Below is a small trained network, with its code and all its weights. Each question gives an input and a class and asks what happens when units are switched off, that is, made to give their printed mean instead of their output.

import numpy as np


def w(rows, s, z=0):
    codes = np.array(rows[::2]) - 128.0
    scale = np.full(codes.shape[1], s)
    scale[-1] = z or s
    return codes * scale


def f(y):
    return y / 2 * (1 + np.tanh(0.7978845608 * (y + 0.044715 * y**3)))


def log_softmax(a):
    a = a - a.max(-1, keepdims=True)
    return a - np.log(np.exp(a).sum(-1, keepdims=True))


def net(x, mask):
    res = np.array(x, float).reshape(1, 6) / 4 @ E
    y = f(res @ A[0][:, :-1].T + A[0][:, -1])
    res = res + np.where(mask, y, B[0][:, -1]) @ B[0][:, :-1]
    return log_softmax(res[-1] @ U[:, :-1].T + U[:, -1])


A, B = {}, {}
E = w([
[3,186,208,111,131,200,129,73,172,153,163,96],'x0',
[188,115,66,27,163,159,185,147,218,190,176,74],'x1',
[180,204,125,112,87,171,130,90,130,211,48,208],'x2',
[113,142,152,118,80,83,238,158,213,63,125,197],'x3',
[60,135,93,100,89,116,45,247,144,168,142,163],'x4',
[184,116,206,66,50,170,141,165,45,113,167,120],'x5',
],0.0066)
A[0] = w([
[173,187,124,108,68,171,121,77,132,197,51,188,37],'neuron 1',
[174,129,85,42,151,142,195,126,183,183,154,65,20],'neuron 2',
[72,146,29,204,205,108,100,106,211,144,73,151,78],'neuron 3',
[77,143,182,215,102,122,111,84,53,75,77,162,36],'neuron 4',
[191,134,160,159,157,129,216,2,122,85,123,86,66],'neuron 5',
[114,145,181,211,89,89,92,68,82,66,93,157,57],'neuron 6',
[195,114,158,177,202,164,167,29,92,124,104,79,88],'neuron 7',
[107,128,189,204,109,96,108,104,55,75,72,158,52],'neuron 8',
[114,119,144,114,102,59,205,158,192,50,144,148,41],'neuron 9',
[165,117,102,128,144,152,33,69,67,187,135,77,84],'neuron 10',
[148,106,118,145,182,166,45,76,69,185,128,63,89],'neuron 11',
[120,145,151,121,89,92,232,143,197,85,105,212,51],'neuron 12',
[206,64,96,151,134,79,115,158,116,128,109,171,20],'neuron 13',
[194,192,130,113,83,153,128,49,131,199,59,207,40],'neuron 14',
[211,95,71,143,157,98,112,160,109,103,89,150,97],'neuron 15',
[73,119,63,182,223,65,120,78,202,129,82,154,64],'neuron 16',
[159,118,122,157,175,177,55,109,61,185,126,61,64],'neuron 17',
[81,47,139,144,138,62,132,141,132,67,228,58,4],'neuron 18',
[185,88,76,181,86,89,123,146,81,115,110,166,47],'neuron 19',
[185,106,100,68,122,177,156,152,194,187,183,88,9],'neuron 20',
[190,104,87,113,144,91,137,167,145,128,98,101,17],'neuron 21',
[137,177,158,126,74,89,209,134,189,92,117,215,89],'neuron 22',
[156,124,179,69,50,191,151,161,54,112,196,141,64],'neuron 23',
[178,99,198,58,69,167,122,158,73,95,151,121,54],'neuron 24',
[169,119,211,80,54,158,133,164,65,106,165,119,52],'neuron 25',
[126,132,82,138,182,157,51,147,50,201,120,86,121],'neuron 26',
[29,202,213,117,146,206,127,84,173,183,176,107,58],'neuron 27',
[198,116,160,161,161,165,204,37,125,92,109,102,56],'neuron 28',
[93,132,73,67,95,116,73,234,162,198,173,150,22],'neuron 29',
[187,103,76,134,109,65,127,169,88,103,69,128,55],'neuron 30',
[20,196,199,123,127,181,116,84,166,127,143,104,69],'neuron 31',
[143,207,115,123,90,154,133,135,119,243,16,209,59],'neuron 32',
[179,122,82,28,185,162,177,101,177,161,183,92,52],'neuron 33',
[194,96,66,147,139,61,130,161,87,135,103,159,95],'neuron 34',
[61,132,127,104,84,132,71,218,152,180,120,147,13],'neuron 35',
[85,36,118,157,167,87,124,155,107,58,223,66,81],'neuron 36',
[68,145,161,203,92,111,57,219,88,115,96,210,60],'neuron 37',
],0.0063,0.0028)
B[0] = w([
[166,98,122,173,227,183,84,188,67,79,81,69,218],'neuron 1',
[97,63,106,60,207,84,113,100,133,215,148,177,222],'neuron 2',
[217,220,167,141,63,53,112,68,130,181,91,30,213],'neuron 3',
[110,57,82,31,211,76,97,89,135,209,146,163,208],'neuron 4',
[112,215,111,190,68,114,9,188,190,84,242,173,205],'neuron 5',
[119,88,79,52,211,79,89,107,152,213,158,181,198],'neuron 6',
[113,187,106,171,71,114,63,200,190,68,189,178,201],'neuron 7',
[92,67,96,21,222,84,98,87,141,233,144,189,200],'neuron 8',
[102,60,168,196,122,126,180,191,141,140,62,166,191],'neuron 9',
[67,76,192,170,100,110,212,181,186,147,72,175,212],'neuron 10',
[99,84,188,168,77,103,197,182,175,147,67,182,214],'neuron 11',
[87,59,187,196,91,111,188,174,172,163,72,187,204],'neuron 12',
[90,93,74,147,75,193,176,73,70,126,175,74,179],'neuron 13',
[164,98,142,168,227,198,78,184,74,67,111,68,224],'neuron 14',
[78,105,94,104,65,184,180,63,58,100,167,115,198],'neuron 15',
[237,217,173,142,83,41,136,73,142,197,75,19,204],'neuron 16',
[94,63,186,160,88,95,208,185,185,151,63,190,205],'neuron 17',
[170,111,133,203,247,215,92,179,39,82,65,52,200],'neuron 18',
[101,105,68,89,104,182,164,83,72,141,169,123,180],'neuron 19',
[111,88,98,69,205,88,80,108,142,220,137,157,211],'neuron 20',
[98,103,85,94,123,142,142,74,93,152,172,127,160],'neuron 21',
[82,51,188,182,106,121,177,181,166,147,87,157,205],'neuron 22',
[210,193,161,154,96,31,135,63,151,170,92,59,222],'neuron 23',
[203,208,155,164,107,55,124,55,130,182,77,41,207],'neuron 24',
[206,187,133,173,105,49,127,79,154,183,84,68,213],'neuron 25',
[72,112,179,162,73,107,187,184,198,108,87,187,219],'neuron 26',
[102,71,38,126,37,222,211,63,14,98,165,94,254],'neuron 27',
[115,173,93,184,89,104,34,181,186,108,229,144,187],'neuron 28',
[116,188,98,158,116,83,3,170,180,112,236,174,217],'neuron 29',
[109,96,70,104,70,216,171,84,52,114,172,97,188],'neuron 30',
[83,62,41,108,61,224,198,55,18,105,177,78,233],'neuron 31',
[178,135,157,191,242,220,93,169,76,44,103,52,249],'neuron 32',
[93,67,107,62,211,79,92,93,118,206,150,198,232],'neuron 33',
[80,134,88,112,63,202,186,55,52,89,169,112,202],'neuron 34',
[118,157,97,181,78,130,77,158,160,87,208,130,186],'neuron 35',
[175,125,173,178,247,211,99,173,68,60,59,76,217],'neuron 36',
[124,141,98,84,162,92,51,124,198,165,208,182,215],'neuron 37',
],0.006,0.0058)
U = w([
[105,91,95,41,228,83,100,82,142,213,163,187,106],'0',
[90,107,66,113,37,198,210,42,75,94,177,97,123],'1',
[165,127,154,163,254,179,100,185,100,50,78,71,117],'2',
[83,91,200,162,65,100,215,195,178,141,61,198,121],'3',
[208,217,156,139,70,37,132,42,146,184,86,45,111],'4',
[112,195,98,151,69,105,32,185,176,80,252,177,142],'5',
[133,203,149,40,97,115,149,115,141,50,78,162,254],'6',
],0.0093,0.008)

Each question gives the input, the list of numbers given to net, and the class t.
The units are the neurons (one row each of A and B). Each row of codes is followed by its name. A weight is (code - 128) times the scale printed after its matrix; where a second scale follows, it is the last column's (A, B and U).
mask holds one flag per neuron, in row order. A switched-off neuron (its flag False) gives its mean, the last column of its row in B, instead of its output. The means were averaged over made-up inputs and are rounded, as every weight is.
A unit's drop is (log p(t) with every unit on - log p(t) with that unit switched off) / (log p(t) with every unit on - log p(t) with every unit switched off).
The circuit of an input: a set's keep is (log p(t) with only the set's units on - log p(t) with every unit switched off) / (log p(t) with every unit on - log p(t) with every unit switched off). Starting from the 12 units with the biggest drops (on a tie, the unit counted first), units are removed one at a time, each time the one whose removal leaves the highest keep (on an exact tie, the one counted first), for as long as the keep stays at least 0.8.
circuit, biggest first: the units of the circuit, biggest drop first
most important unit: the unit with the biggest drop
k most important neurons: the k neurons with the biggest drops, biggest first
drop of u: that unit's drop, to one decimal
input [-3,4,5,-2,-6,2], class 5: circuit, biggest first	(neuron 5; neuron 7)
input [6,-7,-1,0,3,-1], class 0: circuit, biggest first	(neuron 4)
input [-4,-5,6,3,-1,7], class 4: 2 most important neurons	(neuron 23; neuron 25)
input [2,-1,6,-8,3,7], class 3: 4 most important neurons	(neuron 10; neuron 17; neuron 26; neuron 11)
input [-7,-6,8,0,-2,1], class 2: 2 most important neurons	(neuron 32; neuron 14)
input [4,0,5,2,-4,1], class 2: circuit, biggest first	(neuron 14; neuron 1)
input [3,-5,-4,5,-8,-7], class 5: 2 most important neurons	(neuron 5; neuron 28)
input [6,-7,-3,5,5,-6], class 0: 2 most important neurons	(neuron 37; neuron 4)
input [-6,-4,8,-4,8,-7], class 2: 4 most important neurons	(neuron 32; neuron 1; neuron 14; neuron 5)
input [-1,4,2,-6,-7,-4], class 5: 2 most important neurons	(neuron 5; neuron 7)
input [3,6,-3,-2,7,-3], class 5: 2 most important neurons	(neuron 29; neuron 35)
input [2,8,-5,0,1,8], class 0: 2 most important neurons	(neuron 33; neuron 2)
input [3,-7,-4,-6,6,-6], class 0: 3 most important neurons	(neuron 37; neuron 4; neuron 8)
input [5,-1,6,-7,6,3], class 3: most important unit	neuron 26
input [8,6,7,5,5,8], class 1: 2 most important neurons	(neuron 27; neuron 31)
input [-8,-1,8,5,0,-2], class 1: 2 most important neurons	(neuron 34; neuron 15)
input [-1,-3,-5,5,-8,6], class 5: 2 most important neurons	(neuron 5; neuron 28)
input [2,-1,-2,-5,-6,-2], class 5: 3 most important neurons	(neuron 5; neuron 7; neuron 28)
input [-4,8,-8,-1,-7,7], class 0: drop of neuron 30	0.0
input [-6,5,4,-2,5,-7], class 4: circuit, biggest first	(neuron 3)
input [-7,2,-6,1,-5,3], class 1: drop of neuron 15	0.2
input [-3,-6,6,-8,-7,2], class 3: drop of neuron 17	0.4
input [3,6,-8,-4,-6,-6], class 2: drop of neuron 18	1.4
